Below are the code and all the weights of a small trained network. Each question names an input and a class and asks about switching units off, where a switched-off unit gives its printed mean instead of its output.

import numpy as np


def w(rows, s, z=0):
    codes = np.array(rows[::2]) - 128.0
    scale = np.full(codes.shape[1], s)
    scale[-1] = z or s
    return codes * scale


def norm(h):
    return h / np.sqrt((h * h).mean(-1, keepdims=True) + 1e-5)


def f(y):
    return np.maximum(y, 0)


def log_softmax(a):
    a = a - a.max(-1, keepdims=True)
    return a - np.log(np.exp(a).sum(-1, keepdims=True))


def net(x, mask):
    res = np.array(x, float).reshape(1, 4) / 4 @ E
    u = 0
    for l in range(2):
        y = f(norm(res) @ A[l][:, :-1].T + A[l][:, -1])
        res = res + np.where(mask[u : u + 4], y, B[l][:, -1]) @ B[l][:, :-1]
        u += 4
    return log_softmax(norm(res)[-1] @ U[:, :-1].T + U[:, -1])


A, B = {}, {}
E = w([
[141,118,27,127,67,212,80,180],'x0',
[219,213,108,131,126,153,177,95],'x1',
[41,140,32,212,194,109,208,115],'x2',
[91,95,65,2,119,122,138,75],'x3',
],0.005)
A[0] = w([
[151,117,25,153,72,185,79,216,12],'0.n0',
[146,102,79,185,72,94,160,121,100],'0.n1',
[163,119,134,254,78,144,100,187,68],'0.n2',
[48,3,141,152,136,178,59,125,2],'0.n3',
],0.007,0.005)
B[0] = w([
[208,87,173,119,243,71,125,81,246],'0.n0',
[125,128,98,163,129,152,100,127,168],'0.n1',
[61,192,179,122,121,178,104,127,254],'0.n2',
[130,120,86,145,114,69,79,197,209],'0.n3',
],0.011,0.0036)
A[1] = w([
[92,128,14,215,188,161,113,109,108],'1.n0',
[204,116,162,79,81,158,84,200,17],'1.n1',
[211,213,80,133,114,180,160,73,19],'1.n2',
[118,105,20,2,128,126,109,97,6],'1.n3',
],0.0082,0.0025)
B[1] = w([
[175,96,141,55,69,158,165,91,250],'1.n0',
[104,93,57,114,99,148,253,77,231],'1.n1',
[68,62,98,134,117,45,42,218,223],'1.n2',
[119,231,195,216,159,172,107,143,254],'1.n3',
],0.011,0.0048)
U = w([
[87,253,188,139,137,199,125,125,163],'0',
[139,75,98,61,49,174,241,57,167],'1',
[202,94,167,98,237,42,124,54,191],'2',
[90,93,64,119,83,26,87,213,4],'3',
],0.011,0.0018)

Each question gives the input, the list of numbers given to net, and the class t.
The units are the neurons (one row each of A and B). Each row of codes is followed by its name. A weight is (code - 128) times the scale printed after its matrix; where a second scale follows, it is the last column's (A, B and U).
mask holds one flag per neuron, layer by layer. A switched-off neuron (its flag False) gives its mean, the last column of its row in B, instead of its output. The means were averaged over made-up inputs and are rounded, as every weight is.
A unit's drop is (log p(t) with every unit on - log p(t) with that unit switched off) / (log p(t) with every unit on - log p(t) with every unit switched off).
The circuit of an input: a set's keep is (log p(t) with only the set's units on - log p(t) with every unit switched off) / (log p(t) with every unit on - log p(t) with every unit switched off). Starting from all 8 units, units are removed one at a time, each time the one whose removal leaves the highest keep (on an exact tie, the one counted first), for as long as the keep stays at least 0.8.
circuit, biggest first: the units of the circuit, biggest drop first
unit that matters most: the unit with the biggest drop
k most important neurons: the k neurons with the biggest drops, biggest first
top k neurons in layer l: the k neurons of layer l with the biggest drops, biggest first
input [-2,-8,-8,-4], class 1: circuit, biggest first	[1.n1]
input [5,3,6,6], class 0: 2 most important neurons	[1.n3, 1.n1]
input [8,8,-3,-4], class 2: 2 most important neurons	[0.n0, 0.n3]
input [8,8,4,-7], class 2: 2 most important neurons	[0.n0, 1.n3]
input [6,0,5,4], class 2: 2 most important neurons	[0.n0, 1.n1]
input [-2,3,-4,-3], class 1: 2 most important neurons	[1.n1, 1.n3]
input [-6,-7,-2,-1], class 3: circuit, biggest first	[0.n0, 0.n3]
input [0,-2,0,3], class 0: 3 most important neurons	[1.n3, 1.n2, 0.n0]
input [5,5,-3,5], class 0: top 2 neurons in layer 1	[1.n3, 1.n0]
input [-7,6,-6,7], class 0: circuit, biggest first	[0.n0, 1.n0]
input [-3,4,3,1], class 3: circuit, biggest first	[1.n2, 0.n0]
input [-4,7,-2,-6], class 3: 3 most important neurons	[1.n2, 1.n3, 0.n0]
input [5,8,6,2], class 3: 2 most important neurons	[1.n2, 1.n1]
input [1,5,-2,-1], class 3: unit that matters most	1.n2
input [-6,4,-6,3], class 1: circuit, biggest first	[0.n0, 1.n1]
input [-4,7,2,-4], class 3: 2 most important neurons	[1.n2, 0.n0]
input [4,-4,2,2], class 2: 2 most important neurons	[0.n0, 1.n2]
input [-4,1,5,7], class 0: 3 most important neurons	[1.n3, 0.n0, 1.n1]
input [-5,5,-6,-2], class 1: circuit, biggest first	[1.n1, 0.n0]
input [-7,-3,5,7], class 0: unit that matters most	0.n0
input [-6,-3,7,-2], class 1: top 2 neurons in layer 1	[1.n0, 1.n3]
input [8,6,-6,-3], class 2: top 2 neurons in layer 1	[1.n0, 1.n2]
